Each row is followed by its class.
415 -106 226 -44 424 162 76 -11 -14 -17 -38 28 -310 139 145 64 -529 58
 -13 145 16 -55 -98 53 -50 -88 95 168 -161 -156 223 232 159 51 -4 -46
 -363
Z
-388 -834 102 -410 -26 -445 -157 -319 281 336 146 -131 123 393 174 -20
 -56 97 -86 331 138 195 -307 39 134 151 378 -295 264 110 -62 156 -64 381
 320 155 45
B
-21 3 -25 -248 -352 242 -133 -232 86 -299 387 -367 186 308 -309 -231 281
 175 -77 43 440 220 -37 -329 -160 136 -9 -161 -421 81 -5 222 127 143
 -402 43 -177
W
-317 9 38 -9 -322 50 -186 -255 -204 63 264 -325 -249 134 183 -476 326
 228 -209 9 -124 122 -356 -337 40 -552 440 193 5 191 21 213 40 -297 -264
 -91 223
B
376 20 -391 -297 -848 -176 55 31 -97 -551 106 27 116 92 -561 65 610 139
 111 -104 407 200 88 -363 -484 56 -310 150 -538 494 -421 9 196 -281 -185
 -362 -213
V
-49 9 606 -65 332 222 103 191 331 -206 360 247 360 310 137 -337 -170 -4
 77 -176 -24 163 145 420 557 -166 -97 -481 24 -388 -153 306 -367 -127
 -428 17 -270
V
-82 -133 100 -33 -118 -164 -211 -2 158 154 -48 181 228 278 49 89 66 -90
 -255 -47 -89 -245 146 410 249 183 127 -258 -26 -126 -354 8 -267 138 28
 -169 -390
L
-247 229 -175 23 162 49 -109 345 169 180 -11 135 11 387 -81 -13 11 -203
 -30 62 82 -266 114 14 277 454 -10 -209 488 -245 266 -239 13 62 308 -92
 99
W
-166 -543 249 44 284 -333 -132 -348 401 -3 170 -463 -307 -81 270 -29
 -247 51 91 493 3 337 -120 294 246 -168 287 -34 141 -22 156 143 48 415
 275 170 157
B
42 99 -326 -40 -452 -20 -170 337 567 113 114 396 311 386 -78 -278 459
 231 -370 -328 137 -200 403 -644 -541 -78 -277 -209 52 377 -144 203 314
 -214 31 332 -80
A
-98 -315 123 -52 -106 123 -339 167 -610 -124 168 -55 -568 -173 -348 256
 -199 -28 394 403 -117 -200 -412 289 661 72 297 603 366 -203 45 -344
 -144 -216 357 -616 72
B
-119 -275 278 -151 40 -182 257 -41 -480 242 234 305 105 54 166 100 -106
 26 -186 -41 154 -63 -98 -149 94 -101 -133 -163 -119 -166 -277 197 176
 -107 -162 9 -262
E
168 192 -67 7 -495 284 -53 -54 117 -384 227 189 143 27 -601 169 195 -110
 332 -209 152 -237 65 -481 -409 138 -250 233 -637 -67 -174 -176 101 -212
 -191 -125 -231
V
-226 -261 258 190 207 113 307 -187 -164 153 139 -17 -88 -108 191 -336 95
 38 -82 291 -142 -97 -56 100 -59 -144 -62 104 88 -325 171 385 313 103
 159 121 -240
L
-355 115 273 111 43 101 -75 133 77 45 53 176 -24 -73 168 -145 -160 -13
 -229 -241 -241 -331 22 -65 34 -138 166 -186 137 -87 -95 -85 75 -61 47
 320 -128
H
-8 153 503 368 34 303 406 -220 115 330 33 379 -49 216 -83 170 -165 -119
 130 -130 -320 -496 110 411 52 -116 118 40 173 -107 -431 -118 -76 82 180
 -207 -223
S
354 189 514 -89 361 335 -292 308 175 -137 275 427 43 -79 -208 316 -476
 -71 256 -170 206 -489 -23 287 259 -233 114 58 -427 -262 -117 -157 -294
 38 -339 -69 -535
H
-97 -256 396 -153 -250 -234 84 203 -548 279 284 358 214 39 -292 162 -41
 -136 -89 77 -8 -145 219 179 161 -9 75 55 140 -33 -537 -126 -229 59 167
 148 -94
W
199 -39 -338 125 -385 -60 78 1 200 -142 -115 191 83 269 -166 -53 235
 -215 -100 -477 61 76 126 -410 -363 118 112 175 -438 222 7 -13 112 0
 -262 76 162
A
-105 -626 327 -486 54 -90 -369 99 -31 45 313 330 198 116 -14 151 -98 462
 22 -159 52 -143 -484 126 519 -421 -20 235 -70 77 -333 501 -195 -430 17
 -507 -163
E
167 -107 -85 -220 -431 5 -276 -19 -267 -142 100 -178 -230 -154 -356 -202
 -24 165 -127 -405 114 -121 -191 -516 -350 -39 -202 65 -295 142 -164 -62
 238 -110 95 -146 39
E
227 266 -4 -120 678 393 -6 275 311 52 182 129 381 149 -58 -207 -390 105
 173 -36 225 -207 -286 13 78 0 -540 -370 582 -433 554 60 80 -100 67 53 9
V
-98 11 521 -148 -163 33 108 63 135 -137 -208 78 -343 -95 88 44 -239 36
 74 -148 -323 -212 -22 373 180 -358 353 71 117 -31 -564 -33 -268 -219
 -62 -292 -170
B
-152 -335 313 -427 -534 -184 -319 -65 -2 5 -150 -124 -427 35 -191 355
 -170 123 -139 -411 -98 -119 -93 -117 -39 152 469 25 -63 352 -574 -99
 -28 -203 -31 115 -367
S
31 -1 120 56 -57 357 -290 536 304 1 59 450 218 45 -51 -230 133 -109 -269
 -545 164 -477 378 111 -106 243 46 -365 150 -186 -102 77 -160 144 -85
 263 -253
L
2 -320 55 -203 -210 -68 -66 72 99 -6 -277 296 -37 293 65 -59 -339 -22
 -213 83 30 -151 -65 52 176 115 105 120 65 -87 -273 3 62 61 189 -359
 -180
H
-125 -481 5 -428 224 -254 -28 112 144 -89 83 29 101 325 203 -297 -80 129
 140 201 459 359 -406 -273 315 1 -341 -135 431 85 381 258 65 -238 11
 -219 69
W
12 -85 -38 -111 448 -344 -57 181 610 297 -182 58 -92 507 374 -28 -390 31
 -61 105 -67 76 -237 -70 348 11 62 -268 494 65 326 -24 55 -45 388 58 73
A
354 27 15 59 5 -294 390 -97 246 237 -36 212 136 138 -8 92 -41 -265 -50
 -16 109 323 132 91 43 222 177 -342 -209 -34 -151 -55 -2 240 225 306 123
W
181 371 -304 67 112 588 5 267 -264 56 -26 472 232 -64 -222 -283 -82 73
 200 151 201 -295 164 240 -75 259 -725 72 505 -481 406 -286 148 15 430
 -277 -27
Z
321 -102 447 -358 267 330 -42 -191 -129 -72 -47 -414 -899 -337 -224 229
 -313 352 307 85 -255 -151 -301 154 81 -150 366 216 -658 214 -101 -44 86
 -53 148 -522 -565
L
12 -33 -224 45 -216 -50 246 233 -717 -148 -12 181 73 -36 -215 141 -93
 -321 -1 5 309 -323 -141 -194 35 288 -432 256 346 -353 216 -246 22 72
 162 -212 138
E
218 -641 46 262 -88 -237 136 -39 -67 114 182 174 43 217 -32 221 -159
 -460 121 240 296 20 149 -151 -99 316 -107 324 -58 -323 85 -122 34 525
 285 124 83
L
-195 62 244 -285 -512 9 46 -416 -191 2 -227 115 -104 -244 -158 311 -468
 10 -43 194 -91 -272 -391 148 380 36 225 122 -140 -298 -505 -241 -153
 -41 318 -306 -197
B
-194 188 17 9 505 410 -75 282 290 -168 172 29 -18 438 -216 216 -115 62
 583 -29 -57 -184 47 150 257 379 -363 -106 295 -327 432 -183 47 -73 -73
 -158 -183
Z
162 -141 604 89 556 12 303 -59 237 123 212 -181 -162 -103 266 128 -53
 -155 344 -175 -256 228 111 610 82 -43 472 -491 -147 -298 -32 11 -411
 322 -108 493 -72
H
-468 -246 461 189 85 12 392 -195 -353 230 293 107 1 80 74 -125 -111 -184
 -184 238 -49 -185 169 -78 120 -102 25 141 46 -199 -67 224 102 241 -12
 152 -94
S
-74 -99 162 187 -114 -389 217 -39 -511 507 70 130 82 -80 85 102 -139
 -373 -292 486 -21 -165 -191 0 263 -50 281 151 343 -340 -221 -31 -101
 106 381 158 176
Z
340 380 321 -178 218 392 93 -231 456 -356 -193 -195 -509 -298 -70 -70
 -336 112 332 35 -48 -79 -17 452 60 -148 99 -273 -348 -137 -96 -32 -165
 17 -156 -482 -395
S
-467 -591 155 -441 257 -215 -489 308 83 126 431 113 209 592 -46 -281 130
 118 72 478 510 109 -32 111 490 194 28 -218 475 47 254 179 -56 72 244
 -267 19
V
-191 -644 259 -47 247 86 418 -314 -189 180 280 65 264 210 12 -302 14 46
 40 225 313 -14 -15 134 -206 137 -436 -9 217 -356 228 456 319 438 97 117
 -207
H
-35 248 281 161 -55 1 -215 386 -63 196 230 57 -132 188 -167 -77 -140
 -251 -205 -402 -272 -367 -10 -30 303 -151 399 -49 476 -162 -121 -237
 -257 -223 65 197 281
H
121 -137 121 283 -363 -3 371 42 -372 219 182 307 58 165 -178 194 153
 -128 -124 90 133 -353 168 -25 -220 17 -118 278 568 57 -201 83 87 19 248
 181 -123
L
-123 -438 189 -288 -89 70 -24 246 77 -124 -28 578 153 -12 17 281 -258
 181 56 -315 60 -287 -35 109 164 95 -125 -98 -29 -177 -247 152 -120 19
 135 -27 -203
A
139 367 130 248 243 3 150 57 -135 -45 -64 -79 -159 187 -42 -50 -271 -234
 236 243 -198 50 -274 -42 428 -33 -61 78 178 -180 151 -211 4 -319 -318
 -100 -200
H
156 -13 316 -142 -290 -111 224 -98 -149 209 -33 -23 -192 75 -66 394 -5
 98 29 -339 -192 -16 -78 243 -9 -62 263 19 193 83 -455 -32 -169 -210 160
 141 -88
Z
-138 19 185 170 115 416 130 206 473 -10 39 409 -31 -470 86 -108 -102
 -176 -54 -317 -134 -387 102 247 5 -44 346 100 -77 -282 -39 24 -95 279
 246 309 -51
S
-134 -379 73 -211 -16 -289 -176 87 31 -190 58 -69 115 207 -82 144 -377
 40 158 382 228 10 -450 -296 528 50 -470 115 253 -247 11 86 61 -163 110
 -361 1
V
416 342 132 -173 29 -20 105 209 467 -94 -370 84 -350 -461 -42 2 -122
 -154 58 -223 33 -291 4 115 -295 -155 289 -165 -192 -69 -135 -82 -107 -4
 -27 152 -249
H
-143 39 174 214 102 157 265 284 -424 43 390 581 564 87 -179 14 44 -45
 178 -200 253 -334 36 -143 -140 -39 -694 -95 379 -353 3 34 233 -117 -175
 290 -46
H
218 -466 335 -264 -49 -97 -128 0 529 -344 -112 152 -156 151 -1 118 -376
 127 249 7 97 9 -22 108 9 59 -111 -361 -335 -14 -430 -21 83 134 14 -348
 -415
S
-113 -157 613 -171 58 -110 15 -118 310 -99 -180 -447 -425 -341 -64 -43
 -490 -179 -188 -26 -158 -112 -282 300 349 -32 620 -80 -241 -103 -361
 -104 -23 284 214 -25 -178
A
-9 -120 115 152 -185 16 284 127 -650 74 168 161 -40 -3 -290 31 97 -228
 60 -3 169 -269 -119 -108 -18 0 -93 461 310 -136 53 -45 91 -27 79 -7 101
H
-8 296 109 41 441 30 -54 263 105 -287 38 -218 280 332 -65 98 -312 -278
 189 436 143 -76 51 445 292 281 -175 -408 502 -523 279 -319 -101 155
 -165 -64 -128
E
167 19 435 201 247 487 312 238 308 140 397 510 370 249 3 -195 169 350 16
 -203 60 -298 436 432 -51 -278 -371 -429 547 -62 -135 571 -76 53 -150
 330 -266
B
-269 -258 -63 -65 -76 87 -339 -82 442 -130 115 -104 50 318 23 -386 -14
 241 -88 48 -18 -74 -8 -169 180 -219 -348 84 408 163 99 223 -17 -190 36
 -490 146
V
-4 -20 199 -33 -364 -3 318 120 -138 328 194 167 64 92 65 4 375 -40 -425
 -439 53 -30 168 -80 -171 -33 442 4 21 271 -439 145 -48 -40 140 369 -25
L
281 -201 341 93 583 -16 79 146 525 166 90 347 317 259 304 -125 -139 25
 416 -152 113 191 -49 129 226 -202 -388 -320 103 -188 188 269 -272 -31
 -306 201 -86
B
-170 266 -92 -467 -450 -67 -176 190 -23 -29 -6 206 467 -303 -120 -23 81
 98 -159 -556 207 16 -220 23 30 -134 7 -85 -11 -110 -274 -179 -219 -142
 -58 349 142
Z
-191 -423 55 -122 265 41 -82 -106 324 399 160 174 236 174 151 -341 -19
 203 -160 427 221 -115 -111 74 135 -19 -166 -115 479 -179 208 497 140
 131 405 -47 -35
V
-84 -324 513 -290 20 -63 -146 -25 -94 -105 -211 -46 -176 150 -54 181
 -576 167 81 27 -414 -137 -383 -24 176 -221 268 144 -528 53 -512 -148
 109 -84 -148 -331 -443
A
-649 -273 173 -276 -471 -206 -232 -239 -153 105 -176 -168 -284 270 -88
 -7 80 159 16 385 -148 -94 -114 -34 228 145 286 -133 34 132 -449 -194 76
 -17 140 -469 -120
A
97 -11 365 -74 253 381 -54 -34 319 209 -123 300 -306 48 82 -174 -184 157
 161 378 28 -184 53 259 269 -12 252 -78 -94 -63 -54 266 -155 49 143 -339
 -363
W
219 223 54 -109 -363 -244 7 -101 459 -47 -521 -454 -668 -211 -80 284 -76
 -89 15 -40 -141 -33 -20 159 -45 195 599 -178 -266 152 -336 -323 -122
 281 340 34 -61
A
5 -392 276 -195 -134 -456 115 -381 87 -37 -129 -198 -297 -143 102 -8
 -320 -26 46 258 2 410 -545 -152 541 -110 147 8 -172 41 -108 109 23 -139
 91 -51 -53
W
137 -407 -123 -69 -178 550 -185 -85 -22 -138 600 -52 49 361 -75 -524 623
 485 89 104 262 160 249 -231 -267 -210 -397 433 -224 138 159 630 59 -117
 -267 -438 -175
H
-3 125 50 93 370 88 -397 415 29 -241 327 112 220 56 217 69 -269 -118 31
 -44 140 -26 -68 97 355 -98 -15 -65 324 -397 399 -68 -229 -173 -280 298
 16
B
486 -243 200 -405 53 205 -47 -158 314 -18 -188 242 -263 -163 -315 630
 -701 121 439 -78 307 -151 -244 220 9 139 -21 359 -261 -169 -188 -33 15
 136 61 -176 -389
S
-129 -127 152 202 -152 5 500 -88 -455 308 166 129 -178 -125 -106 152 251
 41 188 184 22 -85 106 -36 14 -117 -229 313 356 14 -116 192 75 -11 58 99
 64
Z
358 -114 -120 104 -258 188 -34 305 -356 -236 238 47 54 -227 -6 -482 424
 86 -403 -179 -115 111 -119 -415 -168 -339 141 145 -366 129 -75 343 210
 -456 -178 -49 43
V
83 -565 106 -208 -32 -249 -175 -249 284 79 -23 -190 -283 161 -24 270
 -327 112 151 249 243 213 26 -59 92 354 -126 -127 -103 -22 -29 53 136
 372 216 92 -231
V
